Rows lie near named flat spaces through zero. A row that begins with a name and a colon came from that space; any other row is followed by the name of its block's space that it lies nearest.
dj_nf: [-20 -12   9   8  -5 -15  -5   1  14 -17  -5 -18 -27  -6  -6  11 -15   2
   5  19  -5 -27  -3   1 -26]
dj_nf: [ 11   7   9   0   7  17  23   0 -10   6  13  15  28 -10 -22  -2   2   4
  -1   0  -9  -7  18   3  -8]
gz_dt: [ -6  25   9  22  -3  22  16  50 -16  30  69  37  61   7 -41 -26   3 -14
  15  43 -34 -36  -7  -8 -15]
gz_dt: [-10   9   1 -12 -32  15 -26  20   6  28   8  13 -15  -9  -5 -29  22 -22
 -17  23   6   4 -24 -11  22]
dj_nf: [ -2  -1  -5   6  -1 -23  -5  14  19  10 -13   7  -6 -15 -18   2 -16 -12
  -8   3  -6 -12  -7   1 -27]
dz_jz: [ 13  -2 -15  -8  15 -31  -3  -5  -7  -5 -29  -3 -11   0  13   3  -1  -4
   1 -23  -6  18   0   3   0]
dz_jz: [-13  -7 -15  36   6 -34 -16  32  18   8  23  -2   2  36  -1   5 -37 -15
   3  -5   7 -13 -56  -9 -31]
qs_rj: [ 10 -14   3  -3  22 -21  18  -5 -22 -16   2 -10  -7  20  -5   2 -10   2
  -6 -25  -4   0 -18  -5 -17]
dz_jz: [-21   1  -5 -16 -42   4 -46  16  32  23  -6  -3 -35 -10  12 -18  18 -19
 -21  31  17  13 -20 -10  33]
dj_nf: [ -5 -11   1 -23   7 -54  -2  34  16   2  17  -7  -2   8 -23  -1 -11  -8
 -24  28 -27   0   2 -11  -8]
gz_dt: [ -6   2 -16  -7 -15 -28 -33  33  17  27   6   7 -11  11   3 -18   3 -25
 -19  12   2  17 -34 -13  15]
qs_rj: [  5 -11   2   5  17 -18  12   2 -25 -11   7  -8 -10  24  -4  -5 -10  -5
  -2 -22  -3  -6 -35  -8 -19]
dz_jz: [ -6   5 -15  13  -4 -24 -20  25  14  16   0   8  -1   5   1  -5 -10 -17
   2   5  -4  -2 -24  -3  -9]
qs_rj: [ -1  12  -3  -7 -18  22 -10   5  34  21  10  14  29 -16  -3   6   7   5
 -11  24   9  16  35   5  28]
dz_jz: [ -9  -3 -23   4 -13 -27 -39  17  28  14  -4  -6 -17  20  25  -1  -7 -14
  -9   0  18  24 -32  -7  20]
qs_rj: [ 18  11   0 -17 -10  18   6  -4  25  26 -16  23  22 -36 -23   2   6  -2
 -28  -2   8  17  34   7   8]
dj_nf: [  0  13  -8  -1  -3 -11  -7  27  10  19  16  17  26  -3  -9  -8   2  -9
   2  23 -18   1  11  -1   7]
gz_dt: [  6   1 -16  14   1   8 -12 -27  16  -4 -38  -4  -8  -7  29  20  -8   8
  10 -31  27  18   6  13   5]
gz_dt: [ -2  -4 -17   4  -4 -34 -21  27  36  21   4   4   3  13  -5   5 -21 -14
 -22   1   9  15 -23  -7  -4]
qs_rj: [ -7  11   4  26  -6  16   6   8   6   9   3  16  14 -19 -20   0 -10  -5
  15  10  -6 -32   0   7 -32]
dz_jz: [ 11  16 -38   1   4 -31 -30  14  18  20 -19  13  18   6  33   2   3  -9
  10  -9  -2  40   8   6  32]
dj_nf: [-25 -42   9 -25  -1 -23 -22 -33 -12 -57  -8 -70 -80  50  57  12   6  20
  -4  -6  25  21 -29 -14  36]
dj_nf: [ 11 -10   2 -10   8  -5   8 -14  -8  -6 -14  -6 -14   4  -2   2  -3   1
 -17 -27  11  12 -11  -3  -4]
dj_nf: [-15   4  -2  15  -9  -4 -12  11  16   3  -1   1  -4 -10  -1   3  -7  -4
  13  20  -6 -19   1   4 -13]
qs_rj: [ -4  14  -3   9 -22  16 -17   1  -6  20 -35  18 -29 -37  -6 -23  15 -25
   6  -2   1 -18 -22   3 -16]
dz_jz: [ 10  -1  -3 -23   1   0  -2 -19  -5  -6 -25  -5 -11 -10  16   1  17   6
  -5 -10   2  23  22   4  25]
gz_dt: [ -1 -10  11   8   1   1  17   5  38   5  18   1  23  -5 -36  24 -32   9
 -25   6  12 -12  11   1 -30]
gz_dt: [ -4   1  -7  -5 -24  13 -25  -8  22  14 -24   1 -24 -13  13  -4   8  -8
 -15  -6  27  16 -11   0  17]
gz_dt: [ -4  -9  17 -29   2  -9   9   0 -30 -16   8 -14 -24   3  -6 -17  20   0
  -6  15 -21  -6   1 -10   8]
qs_rj: [-23   4   1  -2  -7   9 -11 -11  36 -24  11 -21  21  -5  32  34   3  36
  32  52  -9   2  78  16  36]
qs_rj: [ -1   0  -5  11  -8  -4 -14  14 -29  15  -4   8 -32  12  -1 -33   7 -31
  -5 -21   7  -8 -73 -14 -15]
dz_jz: [  8  -5 -15  -9   8 -20 -11 -10   3  -6 -19 -10 -10  13  26   8   0   3
  -3 -21  10  30   0   1  20]
[  3  -2  -6  -1  -5  -3 -11  17 -11  17  19   5  -5  28   1 -21   4 -17
 -18 -12  13  14 -49 -16  12]	qs_rj
[ -3   9 -12 -16 -20  -9 -30   9  15  18 -22   7 -17 -17  13 -13  18 -15
  -7  14   0  18   3  -1  26]	dz_jz
[  5  -5   2   6  15 -13  14  -1 -12  -8  -4  -1  -1   2  -9   3 -10  -1
   4 -13  -9 -11  -7   1 -24]	dz_jz
[-12   9   6  20  -5  12   4 -11   4 -10 -28   4  -8 -41  -5   9  -3   4
  33  16 -16 -39  29  17 -32]	qs_rj
[-5  1  8  9 -4 32  7 -6  7 -2 32 -2 26 15  4 10 -1 16  3  9 14  1 11  1
 16]	dz_jz
[  9  13  -9   9  -2  10  -1   4   2  18  -6  20  18 -11  -4  -5   2  -7
   3  -8   2   4   1   4  -1]	dj_nf
[  5 -10 -17  -6  28 -66  -4  20 -10 -12   2 -12  -4  33  12   3 -14  -5
   4  -8 -23  14 -14  -7  -3]	gz_dt
[-11  -1  33  12   4  38  38 -15 -13 -23  23  -4  17 -18 -29  11  -5  22
  19  23 -15 -48  33   8 -32]	dj_nf
[ 16 -12  -2 -33  14 -32   6   8  -8   1   8  -6   0  20  -6  -6   3  -3
 -32 -11  -6  30  -5 -12  17]	dj_nf
[-14   4   1  -1  -5  -7  -8  19   6  -1  24  -3  10   7   3  -2   4   2
  11  36 -18  -8  13  -2  11]	dj_nf
[  9   6 -13  14  15   7   6  -5   4  -3  18   2  41  25  20  18  -8  17
  14 -12   9  21  17   6  19]	dz_jz
[ 15  10  -2 -21 -11  20   2   3  38  28  11  19  42 -16 -16   9   4   7
 -33  10  14  32  42   3  31]	qs_rj
[-25  -1 -15   7 -18  -8 -42   4  12  -8  -2 -20 -28  20  48   0   9  -1
  22  20  10   9 -15  -2  33]	dj_nf
[ 16  -1 -22  -2   1 -26 -18   2  12  21 -37   9 -18  -3   6  -4  -7 -20
 -23 -39  19  28 -32  -2  -3]	dj_nf
[ 15  10  -2  -7 -13  15  -2   6   7  34 -13  27   5 -24 -24 -17   7 -19
 -28 -14  11  10 -12  -2  -2]	qs_rj
[ -2  -3   6 -10  13  -1  17 -21  27 -28  -1 -17  28 -14   7  41  -8  39
  15  24 -13   3  85  18  12]	qs_rj
[-11  21  -5  -6 -35  33 -27   1  41  23  -9  14  13 -37  10   2  19   2
   4  40   7   9  46  11  36]	qs_rj
[-26 -17  27   1 -26  24  -3   2   8  -5  25 -18 -33   5 -19  -7  -3  -2
 -21  22  19 -28 -34 -13 -13]	dz_jz
[-10 -18  28 -37 -25  34  -1 -32  -3 -17 -11 -26 -48 -14   2  -6  26  11
 -28   9  22   6   7  -7  26]	dz_jz

Each name stands for a flat space through zero: a line, a plane or more. A row that begins with a name and a colon came from that space; any other row is followed by the name of the space it lies nearest, among the names in its block.
jp-cc: [-14 -22   9  32  14 -11 -13 -13 -20   6  -7  13   3   0   0 -35  11  48
  -5  16   2   6  -5  -6  45]
sm-ds: [  9   8  12   2  12  -2  18  -7  -7  13   3  -3 -29  -4   4 -12 -11  12
  13   9  15 -14  -8 -33  32]
mj-hp: [ -5  -9  -9  46 -22 -26 -46  39   7   4 -49  -7 -11 -24 -10 -25  -1  45
 -31  10   8 -31  28  11  -4]
pb-mq: [ 29   4  -9   2 -11   1   9  11   1 -12  18   3   7  -7 -21  30 -21  -1
   5 -33 -33  30  17   0  12]
jp-cc: [  3   5  11  -7  41  -3 -15  -9 -33   2  10  -5  19  27  49  16   8  -8
 -18 -23  11 -15 -36  23 -28]
fp-lb: [ 61  45 -27 -28 -11  -6  47  20  19  18  11  -7 -36 -50 -13  19 -48 -26
  38 -21  18 -19   0 -35  13]
mj-hp: [  9   2 -11  16  -6 -12   1   3  10  12 -11   5 -16 -31 -14 -24  -5  20
   9  10  11 -11   6 -12  24]
fp-lb: [-14  -7  52  15 -11   4 -30 -12  -1 -14 -22 -23  -4  43  12  -2   9  18
 -32   3 -16 -35   2 -17  -7]
fp-lb: [ 32  15  18   1  -9  -1 -29 -62  48 -12   2  -1  33 -15   3  -9  20 -11
  -7 -40 -32 -46 -25  19 -33]
pb-mq: [  3  -3   2  20  22   3 -10 -15   4   2  19   7 -11  -1   2   0   9   6
  -2 -16 -16   7   4   9   0]
mj-hp: [ 14   5 -45  16   7  -6   3  26  14  10  13  15 -17 -42 -19   6  -8  -4
  11 -14  -3  25  25  22  -6]
jp-cc: [ -6   0  -1   7  24   5  13   9 -14  10  15   2 -29   5   6   3  -5   2
   7   5   8  13   6 -11  14]
jp-cc: [-16 -12 -16   5  -3 -21 -23  40 -34   3 -36  -2  26   2  19  -8   1  21
 -23  17  31  -8  -8  24  -9]
mj-hp: [ 14  13  -1   5   5 -11  17  -8   7  23 -10   1 -33 -31  -1 -34 -10  17
  20  19  31 -33 -11 -34  35]
pb-mq: [ -7   5  24 -36  -6  21  36 -25   1  -5  17  -6  -4  27  -1   9  -3 -26
  20  14  -1   7 -12 -32  12]
pb-mq: [ -1  -9 -22  34   0 -20 -33  -3  17   9 -21  14   9 -39  -6 -37  17  29
  -9   3   7 -17   2  27  -2]
fp-lb: [  7   7 -29 -52 -21   6  48  -9   7  -1  14  16  34 -20 -18   4  -8 -36
  39  14  12  31 -18  -2  10]
jp-cc: [ 22  -3 -15  19   1 -29  15  29 -38  18 -17  10  -7 -30  -8 -24 -31  54
  13  13  28   4  -5 -30  75]
pb-mq: [ 33  23 -26 -27 -12   2  39 -11  28   8  18  10  -5 -42 -21   2 -17 -27
  39  -7   4   4  -5 -13  11]
mj-hp: [ -5 -10 -20  19  15  -7  -5  -1  -2   8   6  17  -2 -20  -6 -16   8  16
   5   3   3  17   4  14  14]
fp-lb: [-10 -13   6  31   5  -7 -40  -4   2  -7 -10   1  12   5   6  -8  18  21
 -27 -11 -15  -8   6  26 -16]
sm-ds: [-19 -15  17  11   1  -8  -4 -36  -1   9 -17  10   7  -5   0 -53  20  34
   6  36  18 -19 -22 -18  40]
fp-lb: [-12 -16  51   0 -14  13 -20 -24 -12 -31  -1 -13  33  58   5  18  10   8
 -27 -13 -42   4  -3  -4  -1]
sm-ds: [-17  -8  -2  -4  12   1  13 -14  -9  10   4  10  -1  -1   3 -22  10   5
  13  24  18   8 -13  -7  20]
sm-ds: [ 11   4  21   0 -37   1 -19  -6  25 -19 -18 -14  15   7 -14   8  -2  -1
 -16 -13 -27 -22  11  -3 -16]
sm-ds: [-33  -8  18  14 -16   7 -16   4  21   0 -24 -13 -28  12  -7 -19  16   4
 -13  32   5 -22  22 -11 -14]
jp-cc: [ 20  15 -25 -25 -41  -6  23  21  20   0 -15  -1   8 -33 -26   4 -22 -16
  19   7  10  -2   8 -10   2]
pb-mq: [ -5  -2  -8  -9 -26 -20 -11  61 -36  -4 -45 -17  22  10  12  12 -21  13
 -24  15  29 -13   2   5  -9]
pb-mq: [ -8 -17   3   4 -37 -19 -14  17 -17 -10 -41   0  40   1 -11 -19  -4  35
 -14  22   7  -4  -2  -2  25]
jp-cc: [-36 -10  24  35  32  22 -25  33 -11  -5  16 -20 -61  53  15  36   9  -5
 -35  -8 -22  16  46   6 -38]
fp-lb: [-16 -24  -5  30 -18 -13 -40  35 -18 -16 -27   0  30  11  -7   5   4  31
 -35  -3 -17  17  23  31  -8]
fp-lb: [ 22  15   1  -3 -15  -6 -10 -16  28  -1 -10  -5   7 -21  -2  -7   0  -6
   0 -13  -3 -34  -8   1 -15]
fp-lb: [-24  -6 -11 -21  11   9  15 -34  11   8  11  17  14  -7   3 -25  26 -20
  21  26  18   8 -22  10  -4]
sm-ds: [ 32  10   9   4 -15 -12 -22   2   3 -12 -12 -10  25  -3   4  15 -12   7
 -17 -35 -19 -23  -6   9 -12]
mj-hp: [ -1  -2 -17  28  52  -7 -14  -7 -10  19  19  14 -19 -15  22 -12  14  11
  -2 -13  11   2  -8  24  -5]
mj-hp: [  2   7   7   6  12  -3 -10   5  -4   6  -6  -9 -14   4  18   0   0   1
 -10  -4  11 -24  -5  -1 -14]
mj-hp: [ 27  26  68 -41  -7  18  28 -63  11  -8  11 -24  -4  36  18   5  -9 -21
  15 -10  -9 -51 -42 -60  16]
pb-mq: [-11 -16   3  17 -13  -7 -16 -28  17  -2 -14  12  19 -15 -15 -38  20  25
  -1  15  -6  -6  -4   5  19]
sm-ds: [ 11  -5   2   9  -8  -8 -13 -13   4  -7  -5   6  25  -8  -6  -8   3  15
  -5 -12 -14  -3  -6   9   8]
jp-cc: [  8  21 -25 -32   7  -3  12  50 -22   7  -5 -14  -2   3  26  38 -21 -37
  -4  -7  33  -6  -6  15 -44]
sm-ds: [ -5   1  11  16   9   2  10  -2   3  14   0  -3 -44  -4  -5 -19  -4  17
   9  19  11 -11   9 -32  29]
jp-cc: [ 34  10  -5 -18 -72  -3  16 -36  63 -15 -14   8  33 -48 -59 -21  -9  -4
  29  -1 -29 -11   6 -20  25]
mj-hp: [-32 -16 -24  17   9 -16 -12  37 -25  16 -27   6  -7 -10   8 -26   8  24
  -9  38  41   3   5  13   5]
sm-ds: [-21 -15 -10  33  12   1  -8   3   7   9   4  11 -28 -12 -15 -21  13  20
   1  16  -2  17  24   3  15]
pb-mq: [ 11  16 -18 -39 -44  -2  22  36   7  -5 -22 -12  12 -11 -14  20 -25 -28
   9  11  17  -5   6  -9 -16]
[-31 -11  -9   5 -11   1 -20  37  -4  -4 -21  -8  -2  13   1   7   8  -5
 -22  18   9   4  22  21 -34]	jp-cc
[ 25  15 -20 -18   6 -16  27  15 -21  17  -3   4   2 -25   8  -5 -24   3
  21   4  34  -7 -22 -15  27]	pb-mq
[  1  -9  -9  32  -2   0 -24 -31  40  -4   9  16   2 -27 -23 -21  23  11
  -1 -13 -31   4  16  22  -5]	pb-mq
[  9 -11 -13  19  18 -19 -16 -15 -16   5   0  20  31 -19   7 -23   9  31
  -2 -10   3   4 -22  21  23]	sm-ds
[-33 -19  12   1 -20   1 -15 -25  14  -6 -21   5  24   6  -8 -34  28  10
  -6  33   2  -8  -6   6   0]	sm-ds
[  1  14 -16 -12 -12  10   5 -11  46   3   4   0 -14 -24 -14  -2   9 -34
  13   2  -1 -11  10   9 -35]	pb-mq
[  9  -2  -2 -14  17  12   3 -56  16  -9  37  20  37  -1   2   3  22 -22
  14 -27 -28  21 -25  26 -11]	fp-lb
[ -4  -6   9   8 -15  -4 -22  -3   7  -8 -17  -4  16   4  -1  -6   8   9
 -16   0  -8 -14   1   9 -11]	fp-lb
[ -7  -7   8   2 -10   0  -4  -9   3  -5  -5   2  10   4  -7  -9   6   8
  -2   7  -6   2   0  -2   8]	pb-mq
[-18 -27 -20  25 -23  -9 -20  15   1 -10 -15  16  27 -13 -29 -14  10  28
 -10  10 -17  33  25  24  14]	mj-hp
[-11  -9   8 -29 -50   0   7  10  -4 -20 -27  -7  44  17 -16   5  -6  -5
  -4  21  -2   6  -1  -7   3]	fp-lb
[ -8  -4  11  24  32 -10 -20 -12 -13  15  -8   0 -15   1  27 -27  14  25
 -11   7  21 -29 -17   0   6]	mj-hp
[-20 -12  -6  21 -24   6   5  18  19   0  -8   2 -32 -10 -38 -13  -2  14
   6  27  -9  21  43 -18  22]	jp-cc
[ 49  20  -4   5 -33 -13  16  36   4  -2 -11 -12 -19 -26 -27  19 -48  16
   8 -21 -11  -8  23 -35  33]	jp-cc
[ -2   4  -3 -45   4  -2  11 -10 -25  -3  -4   1  52  16  31   7   5 -25
   3   4  25  -6 -46  17 -20]	sm-ds
[  3   9 -14  -7  -8  -2   3  31   1   3  -9  -9 -13  -6   0  14 -12 -13
  -3   1  11  -5  12   2 -20]	mj-hp
[  1   8 -44 -25  15   8  40  22  -4  12  29  15 -12 -21  -8  19 -11 -35
  31   3  16  44   6  10  -5]	mj-hp
[ -1 -12  42  -5 -37  10 -17 -30  10 -34  -6  -9  43  37 -14  12   7   4
 -18 -14 -48   1   0  -4   0]	mj-hp
[ 23   6  22  11   9   1  -4 -20   2  -5  14  -4  -5   7   3   8  -6  10
  -2 -27 -23  -8  -4 -12  13]	jp-cc
[ 49  28 -28 -49 -31  -5  57  30  -7   1   7  -1  12 -28 -21  32 -51 -25
  37 -12  10  18  -5 -28  27]	pb-mq
[-17 -17  21  -2 -45  12  -6 -26  29 -24 -10   1  28  13 -35  -9  14   3
  -3  13 -36  12  16  -5   7]	pb-mq
[-10 -19  35  38  42  -4 -33 -31 -29  -1  10   4   4  32  29 -15  21  41
 -24 -14 -15  -6 -18   6  19]	jp-cc
[  9   4 -16   4  24   2   9  -3  -2   8  24  11 -11 -13   2   5  -1  -5
  11 -14  -1  17  -1   8   3]	fp-lb

Rows lie near named flat spaces through zero. A row that begins with a name and a colon came from that space; any other row is followed by the name of its block's space that it lies nearest.
br_mb: [-14  11   3   5   4  10 -10 -35   7  29 -11 -27  35  13  -3  10  -1   5
 -21  33   1  -2   7  14 -10]
fr_cd: [-13   8   7   3  -4   5  -1  -9   1  13   3   6 -20 -37  -3  42  13  22
  11  37  42  19  26  -7  19]
fr_cd: [  2 -21 -19 -16  20   8   4  -7   8  -3  -5  -3  15  44   1   8 -12 -28
 -49  12 -20 -14  34   1 -25]
mt_dc: [-51  10  24   3 -39  -1 -36 -11  16  10   1 -39  68  -1  -8 -22  -2   9
   1  -8 -16  19 -36  12  12]
sz_dr: [ -6  18 -10  25  -7   1 -13   4 -27 -11  -3 -13  31 -10  32 -22  -9  31
  14 -12  18   8 -63 -41  21]
mt_dc: [  3  17   5  16  12  -5  11  13   5  -5  11  -4  -6  11  -4  -4 -11  -8
  17  -3 -29 -27   5  26   5]
br_mb: [ -1 -23 -22 -44  -8  14 -11 -18   9 -11  12  -4   0  24  -6 -20  19 -24
 -52   4   9  19  13  -6 -34]
br_mb: [ 11  17 -29  13 -20  47   4 -44  -2   1  17 -14 -31  18  21   9 -44  -8
  11  28   4 -22  19  13  -4]
hh_ld: [ 61   2 -34   1  26  -5  13 -11 -44 -41  -6  20 -50   8  34 -34  19   6
  -8 -22  61  13 -22   4 -12]
br_mb: [ 22  -9   6   1  -1  -5  14   6  -1  -4  -4  22 -36  -6  -4   4  -7 -10
  23 -18  -4  -7  15  18   2]
hh_ld: [ 18 -12 -33  18  24  22   6  58   6 -36 -34   5 -21  -3  14  48  -1  24
  -6  22  11  -6  20 -56 -24]
mt_dc: [-54  21 -12  27   3 -11 -16  25 -25 -36  29 -14  55  -1  41   7 -26  22
  -6   4  15   7 -31 -46  62]
mt_dc: [ -8  22   6  24  -1  17 -11  10  22   5 -25 -29   4 -16 -12  31  14  30
  15  37   8   0   9  11 -15]
br_mb: [-19  -4  -7 -16   0  -4 -27   5  11 -47  -2 -26  21  25  -3 -13  29  -6
 -43   0  25  31  15  39 -16]
sz_dr: [ 24  12  12  10  -4   8   6 -42  -2  46 -18  -8  -3  -3  -8 -10  -4   5
  19   7  -6 -14 -13  23 -16]
hh_ld: [ 14   9  14  23  11   1   4  15  11  14 -36  -3 -13 -23 -13  33  15  26
  25  20   9  -3  12  10 -12]
fr_cd: [ -9 -10   7  28  11 -11  -8  24  -6 -20 -37  -1  27   3  16  34 -16  17
   2  -5  12   7  10  -1  18]
mt_dc: [  2 -13  14   3  -5  -7  -1  18  11   3 -20   4   6   0 -11   3  -4  -3
  11 -19 -22  -3   0   5  -6]
sz_dr: [-29 -10  -3  -9   2 -12 -14  45   8 -36   6  -4  25   3   0   0  12   1
 -20 -11  -5  16  -4 -23   7]
fr_cd: [ -6  13   6   6  -7   4   0  -3   1  11   6  -1  -9 -22  -3   9   4  13
  19  13   9   2  -3  -4  10]
fr_cd: [ 18  -6   8  11  47 -16  19   6   7  33 -29  -5  41  46 -12  -1 -15 -21
 -23  -1 -66 -48   7  13 -28]
sz_dr: [ 10  17   2  19   1  -2   2  -1  -5  -9   0  -8  -5   6   6 -13  -7   3
  19 -10  -4 -11 -12  26   4]
sz_dr: [ 21   0  -1  -7 -38   8 -12  -5  -5 -34   0   4 -49 -25   2 -30  20  10
  31 -31  44  34 -21  26  -5]
br_mb: [-29  11  -5 -17  12  -8   1 -25 -10   9  43   0  12   3   4   6   6 -10
 -31  30  18   6  19  -3  27]
sz_dr: [  4  34 -23  27  -2  21   1  37   7 -42  19 -25 -13  15  11 -22 -14   6
  25  -5 -31 -31 -26   1  -9]
hh_ld: [ -6 -17  -3 -18 -26   8  -2  29  14 -16  15  11 -16  -9  -9 -11  -4 -10
  11 -24 -23   3  -8 -28  -5]
mt_dc: [-19  29   4  13   9 -10   8  40   6 -11  35  -7   5  -5  -6 -14  -1   1
  22  -4 -40 -26 -21  -9  19]
hh_ld: [-15 -20 -25 -16 -19  18   0  74  21 -52  27  13 -24  -3   0   3 -12 -11
   5 -21 -36  -6   1 -61  -5]
sz_dr: [ -2  -8  -8   0   8   9  13   6  11  -7  11   9 -18  20  -1  28 -28 -24
  -5  11 -24 -23  48  12   3]
br_mb: [-30  16 -22  -8   0  16  -8 -29  -1 -18  41 -18   3  20  13  11  -9 -13
 -33  38  22   4  34  17  16]
hh_ld: [  8   9 -34  29  24  25  -9  33   1 -28 -38 -27  18  10  21  27   5  36
 -18  33  16  -4  -8 -43 -29]
hh_ld: [ 12 -10   6  24  24  -3  13  16   3  18 -37   7  12   7   1  37 -21   5
   6   8 -23 -24  19 -10  -4]
fr_cd: [-12  -1   0 -25 -12  24  -6 -13  27  32   1  -8 -16 -29 -28  28  34  13
 -12  50  17  17  25 -21 -27]
br_mb: [ 47 -21   7   4 -17  13  -8  -2  14   8 -66  -9  -4   9 -13 -25   8   6
  15 -35 -14   3 -27  19 -60]
mt_dc: [-24 -12  -3 -34 -21   6 -11 -16  15  -6  30  -7   8  17 -12 -17   1 -29
 -28  -3 -12  10  15  13  -6]
mt_dc: [ 16   5   1  15  18 -12  16  29  -9  -2  -3  16 -13 -11   4   2  -2   8
  22 -12 -12 -16 -13 -19   8]
br_mb: [  9  -2  15   9   5 -15   5  13  -2   9 -15   9   2 -12  -5  -1   5   8
  18 -15  -6  -1 -13  -1   4]
sz_dr: [  1 -19   5  -9 -21   3  -6 -16  -4   4 -10  11  -7 -10   3   6  -5   0
   3 -10  20  20   5  -2   5]
fr_cd: [-23   4 -11  18  11   2  -7  24   7 -32   3 -21  39  41  13   4 -30 -13
 -18  -3 -35 -21   8   9   6]
fr_cd: [ 21  -3  27  26  11 -28   5  15 -13  15 -44  13  11 -20   1   2   5  22
  32 -28   3   2 -28   3   9]
fr_cd: [ -2   3  17   3  18 -26  -2  29   8  -6 -13  -9  28  10 -16 -21  21  -2
  -5 -21 -28  -6 -18  19 -11]
sz_dr: [-11  -9  -1   2   7   4   4   1   7  13  -2   1  18  14   0  22 -22 -10
 -11  11 -24 -16  20 -12   3]
hh_ld: [-14  -3  16   1 -16   3  -1  30  24   6  -1   1  -4 -17 -21  12  -2   2
  25  -5 -31  -7   4  -8  -1]
sz_dr: [ -2  19   3  -1  14  -2  -1  20  18   5   2 -22  15   5 -21 -19  28   4
  -6   9 -29 -14 -18   4 -27]
hh_ld: [-26   0   8 -18 -33  11 -25 -38   9  24   6 -25  37   1  -8 -23   6   0
 -15   5   0  20 -23   2  -8]
br_mb: [ 26   3   3  -2  -4  -7   7 -25 -18   6   2  12 -23  -6   5 -26   5  -2
  14 -19  19   5 -17  18   2]
mt_dc: [-50  13  -8  33   7  -1 -13  17   0 -51  17 -24  44  42  29  31 -53 -12
 -14   9 -14 -15  37  33  47]
fr_cd: [ 12   0  -4 -13 -20  16   1 -16   4  19   7   1 -18 -11  -8 -19   5   0
  11  -2  -4   1 -18 -14 -17]
mt_dc: [ 28  28  -8  24  32  -4  25  22 -13   2   4  10 -33 -18   6   6   9  20
  28  13   2 -25 -12 -16   3]
hh_ld: [  3  12  -1  23   7  -5  -1  14  -6  -3  -7 -18  41  28  12 -34 -23  -2
   7 -27 -46 -29 -46  -4  -3]
[ 16 -16 -12 -15 -15  22  11 -23   1   5   9  22 -50  -7   2  21 -15 -14
   5  10  17   2  37   0  -3]	sz_dr
[ 25 -16 -10   0   6  -2   2 -35 -31   7 -21  17  -5   2  25   3  -7   5
 -13  -4  46  17  -3 -10   5]	mt_dc
[-12 -14  12 -19 -22  -8 -11 -17   2  10   7  -1  23   8  -6 -29  -3 -16
  -8 -26 -14  11 -18   7   1]	mt_dc
[  9  29  -6  16  10   3   3 -22 -16  11   6 -11  -4  -8  11  -7   6  17
   9  19  22  -5 -18   4   6]	mt_dc
[ 24 -13  -3  11  29  -7  10 -35 -22  25 -33   9  15  20  17  19 -16  -2
 -23  11  17  -7  16   5  -2]	hh_ld
[  6  15  12  15  21 -12  13  14  16 -13   3  -8  -8  28 -16   1  -8 -23
   9  -4 -40 -33  33  68  -5]	sz_dr
[ 25  -3  -3 -10  -2   1  12 -21 -11  16   8  12 -18   4   1 -28  -5 -13
   6 -17  -9 -10 -17   0  -9]	fr_cd
[ -8 -12  15 -17 -15   8  -5  31  42   4  -9  -6  -8  -8 -39   8  18  -7
   6   0 -37  -2  18   7 -32]	mt_dc
[  9  -4   5  16 -22   7  -3 -22 -11  -1 -13   4  -7   0  16   1 -31   0
  25 -18  10   2  -3  19  15]	sz_dr
[-14 -20  22  -9 -33  15 -27  -6  35  18 -45 -22  23 -11 -28  16  17  12
  -2   6  -1  27   9  14 -33]	mt_dc
[ 12 -13 -16 -27  -1 -10   4 -17 -38  12  19  30  -6 -24  21 -30  18   9
 -15 -15  41  27 -47 -70  13]	mt_dc
[-17  16   6   4  -6   7  -3   0   9  11  10  -7  -6 -24  -8  21  10  15
  12  28  11   5   9  -4  10]	fr_cd
[  9   5   8   5   1  -6  -2 -25  -9  17 -11  -6  13   5   2 -15   1   2
   1  -5   4   1 -15  18  -2]	hh_ld
[  0   8   0  17  -2   1  -3 -13 -15  14  -9  -7  22  -3  16  -6 -13  15
   8  -2   4  -2 -30 -17  10]	sz_dr
[-16  -6   4  11 -19  13 -14  10  15   7 -18 -20  38  10   0  -1 -22   4
   5  -8 -35  -9 -20 -18  -9]	sz_dr
[ 14  -3  -5  11  17 -12  15  -4 -18 -12   6  15  -7  23  17  -3 -27 -18
   1 -17  -7 -18  11  18  18]	mt_dc
[  5 -14 -19 -15  12  -4  11  11 -15 -17  20  25 -19   1  14   2  -2  -9
 -16  -4  12   3   7 -35  11]	mt_dc
[  0  12  11  21   2  -2  -2  -6   1  10 -17 -12  12  -1   0   8  -5  11
  14   6   0  -5  -2  20   3]	br_mb
[ 22  35  -2  27  29 -16  26 -18 -26  -1  30   3 -13  27  17 -28 -27 -19
  20 -12 -22 -44  -8  47  25]	mt_dc
[-21   2  21  -1  14 -30 -21  11   4 -10 -21 -20  48   3 -11  -9  39  12
 -25  -4  15  27 -10  26  -2]	br_mb
[-33  -6  18 -15 -28   6  -7  18  30  10  16  -1  -1 -21 -26  16   1  -5
  14   6 -25   5  16  -7   6]	hh_ld
[-35   6  -4 -33 -17  -3  -6   8  10  -7  59  -5  11   2 -12 -37  10 -22
 -15  -9 -28   1 -18 -17   9]	mt_dc
